-1.85	1.34	-4.05	4.19	0.59	0.96	0.21	-2.51	5.37
3.72	4.77	-2.32	-0.55	0.90	2.21	-1.29	-1.00	-1.25
|
3.72	4.77	-2.32	-0.55	0.90	2.21	-1.29	-1.00	-1.25
-1.85	1.34	-4.05	4.19	0.59	0.96	0.21	-2.51	5.37

-3.99	2.72	-0.39	-1.49	-2.80	-1.53	0.21
-0.74	-3.27	4.40	3.78	6.37	1.38	4.42
-2.29	-1.54	-0.44	-4.27	0.09	2.37	-5.97
1.97	1.18	-1.62	2.32	-1.91	-1.36	1.57
-4.18	-0.31	2.76	-5.41	-0.98	-2.72	-0.04
0.24	1.59	-0.20	-2.33	0.30	0.23	-5.45
|
-0.74	-3.27	4.40	3.78	6.37	1.38	4.42
-4.18	-0.31	2.76	-5.41	-0.98	-2.72	-0.04
0.24	1.59	-0.20	-2.33	0.30	0.23	-5.45
-3.99	2.72	-0.39	-1.49	-2.80	-1.53	0.21
-2.29	-1.54	-0.44	-4.27	0.09	2.37	-5.97
1.97	1.18	-1.62	2.32	-1.91	-1.36	1.57

-0.31	0.79	-0.70	1.50	-2.92	1.44	1.71	-1.08	0.42	1.22	-0.85	-2.07	-0.84	-3.75	0.61	2.35
0.63	0.93	-0.90	1.03	-2.07	0.91	0.46	-0.22	-0.57	1.15	0.35	-1.77	1.26	-3.99	-0.03	2.57
-2.17	-0.89	1.20	0.54	-1.92	0.47	3.13	-2.89	2.54	1.33	-3.24	-1.04	-5.98	1.98	2.63	-1.33
-2.41	-0.65	0.92	0.82	-1.88	0.90	3.15	-2.51	2.62	0.58	-3.20	-0.72	-5.84	1.57	2.10	-1.14
0.15	-0.83	1.06	-0.81	-0.04	-1.23	0.39	-1.44	0.32	2.00	-0.64	-0.72	-1.51	2.04	1.80	-1.12
-0.97	0.82	-0.84	1.55	-1.93	1.86	1.47	-0.25	0.73	-0.68	-0.87	-0.67	-1.03	-2.83	-0.39	1.60
|
-2.17	-0.89	1.20	0.54	-1.92	0.47	3.13	-2.89	2.54	1.33	-3.24	-1.04	-5.98	1.98	2.63	-1.33
0.15	-0.83	1.06	-0.81	-0.04	-1.23	0.39	-1.44	0.32	2.00	-0.64	-0.72	-1.51	2.04	1.80	-1.12
-2.41	-0.65	0.92	0.82	-1.88	0.90	3.15	-2.51	2.62	0.58	-3.20	-0.72	-5.84	1.57	2.10	-1.14
-0.31	0.79	-0.70	1.50	-2.92	1.44	1.71	-1.08	0.42	1.22	-0.85	-2.07	-0.84	-3.75	0.61	2.35
-0.97	0.82	-0.84	1.55	-1.93	1.86	1.47	-0.25	0.73	-0.68	-0.87	-0.67	-1.03	-2.83	-0.39	1.60
0.63	0.93	-0.90	1.03	-2.07	0.91	0.46	-0.22	-0.57	1.15	0.35	-1.77	1.26	-3.99	-0.03	2.57

0.10	0.11	0.02	0.10	3.84	-0.16	0.15	-3.59	-0.95	-0.06	0.37	0.14	-0.25	-0.69
0.03	-0.96	-0.19	0.40	0.63	0.17	0.42	0.47	0.94	0.10	0.40	0.39	-1.58	0.18
-4.93	-0.59	1.54	3.16	-0.22	-0.36	-0.20	0.38	-0.38	-0.20	-0.57	-0.21	-0.45	1.57
0.12	0.39	0.58	-0.21	0.20	-2.17	0.31	0.03	0.49	4.83	-1.95	-0.47	0.64	0.50
0.62	-0.43	-0.14	0.06	-0.13	0.15	-3.24	0.30	-1.61	-0.25	-0.24	-0.56	0.29	2.56
|
-4.93	-0.59	1.54	3.16	-0.22	-0.36	-0.20	0.38	-0.38	-0.20	-0.57	-0.21	-0.45	1.57
0.12	0.39	0.58	-0.21	0.20	-2.17	0.31	0.03	0.49	4.83	-1.95	-0.47	0.64	0.50
0.10	0.11	0.02	0.10	3.84	-0.16	0.15	-3.59	-0.95	-0.06	0.37	0.14	-0.25	-0.69
0.62	-0.43	-0.14	0.06	-0.13	0.15	-3.24	0.30	-1.61	-0.25	-0.24	-0.56	0.29	2.56
0.03	-0.96	-0.19	0.40	0.63	0.17	0.42	0.47	0.94	0.10	0.40	0.39	-1.58	0.18

-3.31	-5.46	4.58	-2.48	1.14	-1.33
-5.13	-0.36	-3.77	-2.45	-5.47	-0.04
-4.47	-1.18	-3.23	-0.29	-2.63	1.20
-2.46	-4.62	5.57	-2.66	-0.06	1.31
-1.77	-3.22	3.91	-1.95	0.08	0.65
-2.56	-4.37	6.18	-2.86	-0.44	2.28
-5.64	-0.88	-4.11	-1.55	-5.04	0.86
-2.24	-3.91	5.17	-2.24	-0.11	1.51
-3.35	-5.81	5.73	-2.69	0.85	-0.43
|
-2.56	-4.37	6.18	-2.86	-0.44	2.28
-3.35	-5.81	5.73	-2.69	0.85	-0.43
-2.46	-4.62	5.57	-2.66	-0.06	1.31
-2.24	-3.91	5.17	-2.24	-0.11	1.51
-3.31	-5.46	4.58	-2.48	1.14	-1.33
-1.77	-3.22	3.91	-1.95	0.08	0.65
-4.47	-1.18	-3.23	-0.29	-2.63	1.20
-5.13	-0.36	-3.77	-2.45	-5.47	-0.04
-5.64	-0.88	-4.11	-1.55	-5.04	0.86

-1.50	3.29	-6.33	6.09	-2.75	5.51	3.37
0.42	3.00	1.97	-0.82	0.79	0.96	-0.96
-4.20	5.27	-2.50	-3.26	-5.34	3.71	-0.08
|
0.42	3.00	1.97	-0.82	0.79	0.96	-0.96
-4.20	5.27	-2.50	-3.26	-5.34	3.71	-0.08
-1.50	3.29	-6.33	6.09	-2.75	5.51	3.37

0.77	3.39	-1.91	1.68	2.47
2.91	-3.08	5.12	1.88	3.59
|
2.91	-3.08	5.12	1.88	3.59
0.77	3.39	-1.91	1.68	2.47
